Below is a small trained network, with its code and all its weights. Each question gives an input and a target symbol and asks what happens when units are switched off, that is, made to give their printed mean instead of their output.

import numpy as np


def w(rows, s, z=0):
    codes = np.array(rows[::2]) - 128.0
    scale = np.full(codes.shape[1], s)
    scale[-1] = z or s
    return codes * scale


def norm(h):
    return h / np.sqrt((h * h).mean(-1, keepdims=True) + 1e-5)


def f(y):
    return y / 2 * (1 + np.tanh(0.7978845608 * (y + 0.044715 * y**3)))


def softmax(a):
    e = np.exp(a - a.max(-1, keepdims=True))
    return e / e.sum(-1, keepdims=True)


def log_softmax(a):
    a = a - a.max(-1, keepdims=True)
    return a - np.log(np.exp(a).sum(-1, keepdims=True))


def net(x, mask):
    ids = ['αγδηθλμξπστψ'.index(c) for c in x.split()]
    T = len(ids)
    res = E[ids] + P[:T]
    u = 0
    for l in range(2):
        q, k, v = (norm(res) @ M[l].T for M in (Q, K, V))
        z = softmax(np.where(np.tri(T) > 0, q @ k.T / 2**0.5, -1e9)) @ v
        res = res + np.where(mask[u], z, O[l][:, -1]) @ O[l][:, :-1]
        u += 1
        y = f(norm(res) @ A[l][:, :-1].T + A[l][:, -1])
        res = res + np.where(mask[u : u + 12], y, B[l][:, -1]) @ B[l][:, :-1]
        u += 12
    return log_softmax(norm(res)[-1] @ U[:, :-1].T + U[:, -1])


Q, K, V, O, A, B = {}, {}, {}, {}, {}, {}
E = w([
[81,106,134,151,77,158,182,131,54,158,65],'α',
[115,80,138,105,131,132,82,82,144,108,110],'γ',
[173,113,145,145,143,128,142,141,115,200,150],'δ',
[160,122,170,173,109,103,85,125,165,105,175],'η',
[146,149,160,138,89,131,140,150,129,111,104],'θ',
[79,170,133,102,137,139,158,138,115,157,135],'λ',
[127,127,118,113,84,113,107,173,144,153,163],'μ',
[123,158,121,87,154,117,70,133,148,141,118],'ξ',
[105,95,61,140,91,6,120,134,112,112,119],'π',
[122,106,130,118,135,112,138,113,68,134,177],'σ',
[96,138,100,170,119,133,141,147,210,154,146],'τ',
[242,139,108,130,129,94,126,110,134,137,134],'ψ',
],0.02)
P = w([
[120,166,153,13,125,215,221,176,96,2,93],'0',
[68,135,130,232,84,151,96,78,127,239,100],'1',
[172,91,164,34,144,162,195,188,106,55,66],'2',
[88,113,141,216,89,138,72,73,134,236,87],'3',
[191,96,172,41,141,162,178,179,91,43,75],'4',
[87,123,117,207,92,143,63,66,114,219,82],'5',
[190,112,153,35,133,147,177,178,97,53,63],'6',
[89,148,109,216,90,155,39,76,110,197,93],'7',
[201,107,153,54,134,158,170,170,109,48,47],'8',
[78,127,101,206,94,153,50,72,114,219,106],'9',
[184,119,146,47,133,156,152,167,106,51,62],'10',
[97,121,118,199,79,125,41,60,120,224,74],'11',
[163,115,174,38,127,175,194,172,121,29,75],'12',
],0.0052)
Q[0] = w([
[138,13,134,117,88,179,183,51,168,207,91],'L0H1',
[66,114,180,115,126,146,185,185,71,1,79],'L0H1',
],0.0053)
K[0] = w([
[124,110,110,222,124,126,147,102,122,133,124],'L0H1',
[129,131,232,105,193,253,72,147,120,100,135],'L0H1',
],0.0056)
V[0] = w([
[150,175,218,55,96,253,110,78,179,173,199],'L0H1',
[229,191,81,114,162,253,128,166,85,50,129],'L0H1',
],0.002)
O[0] = w([
[90,127,115,117,157,130,78,63,255,195,192,248],'L0H1',
[145,131,187,91,102,72,150,145,174,80,116,95],'L0H1',
],0.0066,0.0011)
A[0] = w([
[108,83,149,88,143,134,235,156,60,159,60,85],'L0N1',
[186,114,91,82,151,102,215,201,79,63,148,92],'L0N2',
[137,199,253,96,202,225,109,166,151,120,155,115],'L0N3',
[152,127,174,87,129,186,115,188,87,165,134,139],'L0N4',
[25,141,76,137,98,130,127,112,158,67,164,139],'L0N5',
[43,96,143,186,85,135,117,104,180,143,61,81],'L0N6',
[143,134,201,42,123,122,68,153,135,48,126,190],'L0N7',
[144,92,153,94,122,151,116,127,84,168,133,62],'L0N8',
[199,91,79,67,130,97,115,195,143,121,157,71],'L0N9',
[145,128,152,136,215,96,161,74,58,123,168,3],'L0N10',
[68,146,66,208,161,165,177,78,73,201,71,135],'L0N11',
[147,113,177,171,109,81,39,108,133,165,145,101],'L0N12',
],0.006,0.0024)
B[0] = w([
[112,147,84,219,160,106,107,199,65,58,198,159],'L0N1',
[61,174,109,28,110,148,92,136,78,120,211,135],'L0N2',
[150,111,128,148,171,80,116,156,130,197,85,202],'L0N3',
[66,80,198,173,160,117,42,130,153,159,132,161],'L0N4',
[183,73,145,108,111,115,105,167,46,150,123,135],'L0N5',
[128,167,105,139,157,174,2,161,124,76,142,166],'L0N6',
[121,104,126,167,154,155,200,63,170,148,144,253],'L0N7',
[127,148,95,189,99,154,108,149,127,45,107,136],'L0N8',
[95,116,163,77,103,158,145,156,179,128,125,155],'L0N9',
[137,93,130,108,166,191,71,67,117,86,83,117],'L0N10',
[144,113,205,169,99,130,142,84,253,140,144,177],'L0N11',
[119,206,107,165,179,148,172,131,119,177,169,213],'L0N12',
],0.0064)
Q[1] = w([
[171,104,191,47,207,141,207,185,230,42,167],'L1H1',
[91,93,129,59,168,101,243,231,110,2,129],'L1H1',
],0.0054)
K[1] = w([
[67,115,194,137,205,191,164,135,236,163,138],'L1H1',
[1,125,206,196,162,217,201,144,157,140,152],'L1H1',
],0.0062)
V[1] = w([
[52,124,120,148,135,71,112,130,159,104,137],'L1H1',
[112,151,153,122,168,254,145,123,138,162,162],'L1H1',
],0.008)
O[1] = w([
[67,251,130,168,69,163,197,22,180,206,122,167],'L1H1',
[114,98,91,8,139,137,215,195,2,24,148,254],'L1H1',
],0.0074,0.0042)
A[1] = w([
[76,137,110,220,122,143,143,126,130,111,175,58],'L1N1',
[192,147,148,107,159,78,196,150,108,94,134,93],'L1N2',
[178,40,122,176,169,32,19,175,108,126,93,118],'L1N3',
[184,94,158,151,166,82,218,122,168,170,112,97],'L1N4',
[168,152,109,86,187,124,157,110,114,194,93,118],'L1N5',
[127,89,186,118,89,98,192,118,100,43,140,160],'L1N6',
[198,71,164,137,144,143,188,28,136,87,132,38],'L1N7',
[164,98,145,74,83,162,126,150,154,64,138,45],'L1N8',
[139,170,97,125,173,102,147,105,72,164,165,11],'L1N9',
[114,118,161,100,176,141,178,124,56,108,135,4],'L1N10',
[133,109,173,90,146,106,168,116,180,157,2,74],'L1N11',
[126,204,119,99,79,214,150,206,175,110,92,124],'L1N12',
],0.0086,0.0023)
B[1] = w([
[177,132,121,28,113,134,146,137,139,89,96,217],'L1N1',
[144,189,112,144,128,140,109,125,145,154,178,188],'L1N2',
[178,110,210,125,180,201,55,255,95,178,178,171],'L1N3',
[105,109,79,177,123,128,154,88,143,76,205,250],'L1N4',
[104,128,116,140,127,131,152,206,176,58,128,253],'L1N5',
[114,156,133,164,104,163,106,119,164,211,98,209],'L1N6',
[119,44,129,113,159,121,197,173,54,173,92,209],'L1N7',
[123,189,172,149,150,119,141,77,91,138,106,150],'L1N8',
[129,139,137,133,167,132,135,110,129,157,59,175],'L1N9',
[154,112,97,142,122,123,56,88,207,108,90,180],'L1N10',
[186,115,135,80,54,101,68,116,187,144,93,250],'L1N11',
[143,87,147,156,152,64,120,109,123,93,122,187],'L1N12',
],0.0095,0.005)
U = w([
[125,150,143,178,30,211,181,177,100,85,83,124],'α',
[84,116,95,117,149,187,66,46,90,81,174,126],'γ',
[128,98,83,191,148,168,239,116,134,137,213,197],'δ',
[242,216,148,66,143,159,180,95,99,140,123,95],'η',
[165,100,170,186,171,41,131,94,83,69,119,200],'θ',
[59,123,255,77,113,118,167,112,143,149,167,25],'λ',
[136,122,54,105,59,49,133,160,57,191,150,187],'μ',
[48,178,91,146,220,145,163,174,159,147,69,7],'ξ',
[146,165,160,236,104,121,85,58,178,195,110,102],'π',
[185,46,123,91,151,151,175,92,104,208,33,153],'σ',
[165,71,92,71,106,116,123,140,236,87,148,135],'τ',
[184,81,175,140,167,205,84,218,125,153,166,177],'ψ',
],0.006,0.0015)

Each question gives the input, a string of symbols that net reads in full, and the target symbol t.
The units are the heads (2 rows each of Q, K, V and O) and the neurons (one row each of A and B). Each row of codes is followed by its name. A weight is (code - 128) times the scale printed after its matrix; where a second scale follows, it is the last column's (O, A, B and U).
mask holds one flag per unit, layer by layer, with each layer's heads first. A switched-off unit (its flag False) gives its mean, the last column of its rows in O or B, instead of its output. The means were averaged over made-up inputs and are rounded, as every weight is.
A unit's drop is (log p(t) with every unit on - log p(t) with that unit switched off) / (log p(t) with every unit on - log p(t) with every unit switched off).
The circuit of an input: a set's keep is (log p(t) with only the set's units on - log p(t) with every unit switched off) / (log p(t) with every unit on - log p(t) with every unit switched off). Starting from the 12 units with the biggest drops (on a tie, the unit counted first), units are removed one at a time, each time the one whose removal leaves the highest keep (on an exact tie, the one counted first), for as long as the keep stays at least 0.8.
circuit, biggest first: the units of the circuit, biggest drop first
most important unit: the unit with the biggest drop
top k neurons: the k neurons with the biggest drops, biggest first
k most important neurons of layer l: the k neurons of layer l with the biggest drops, biggest first
drop when u is switched off: that unit's drop, to one decimal
input ξ ξ γ δ η η σ γ π θ ξ τ, target π: circuit, biggest first => [L1H1]
input θ ξ η ξ ξ ψ ξ μ ξ γ, target ψ: circuit, biggest first => [L1H1 L1N3]
input ξ ξ η τ, target τ: top 4 neurons => [L1N1 L0N7 L0N6 L1N12]
input μ γ ξ ξ λ, target ξ: circuit, biggest first => [L0N1 L1N10 L0N3 L1N9]
input γ τ δ η σ η ξ γ η γ ξ ξ λ, target ξ: top 3 neurons => [L0N1 L1N11 L1N10]
input δ ψ δ ξ π γ ψ γ, target ψ: circuit, biggest first => [L1H1 L1N3 L0N2]
input γ ξ θ θ, target θ: top 3 neurons => [L1N12 L0N6 L0N7]
input η η ξ η γ ξ ξ γ δ ξ, target ξ: 2 most important neurons of layer 0 => [L0N4 L0N12]
input μ δ α η ξ λ, target λ: 3 most important neurons of layer 0 => [L0N11 L0N12 L0N7]
input η η ξ α δ σ ξ μ ξ μ, target μ: 2 most important neurons of layer 0 => [L0N4 L0N3]
input γ ξ ξ η λ δ η μ δ γ δ θ, target θ: top 2 neurons => [L1N12 L0N4]
input ξ ξ γ η, target η: top 3 neurons => [L1N1 L0N12 L0N7]
input η γ γ σ ξ δ, target δ: circuit, biggest first => [L1N4 L1N11]
input θ λ ξ δ τ λ, target λ: top 2 neurons => [L0N11 L0N7]
input η ξ ξ μ, target μ: top neuron => [L0N7]
input σ ξ σ γ ξ ξ ξ γ, target γ: 3 most important neurons of layer 0 => [L0N6 L0N3 L0N4]
input γ η ξ η, target η: top 2 neurons => [L0N12 L1N1]
input γ τ ξ ξ η ξ γ τ η δ, target δ: 2 most important neurons of layer 1 => [L1N4 L1N11]
input α ξ θ θ σ δ η ξ δ ψ θ α, target ψ: top 2 neurons => [L1N3 L0N11]
input τ ξ ψ ξ ξ ξ ξ δ, target ψ: top 2 neurons => [L1N3 L0N7]
input μ ξ δ μ ψ ξ η η, target ψ: most important neuron of layer 1 => [L1N3]
input δ η α ξ ξ ξ, target ξ: 2 most important neurons of layer 1 => [L1N5 L1N11]
input ξ τ ξ γ τ, target θ: top 2 neurons => [L1N12 L0N7]
input γ γ ξ μ δ ξ λ ξ ξ τ, target τ: drop when L1N12 is switched off => 0.2
input τ ψ θ ξ η ξ τ γ ξ μ, target ψ: drop when L1H1 is switched off => 1.8
input η μ π τ γ ξ ξ η λ γ, target π: drop when L1H1 is switched off => 1.9
input η ξ γ τ π η ξ σ, target π: drop when L1N10 is switched off => 0.0
input η η θ α ξ θ ξ ξ δ, target ψ: most important unit => L0N4
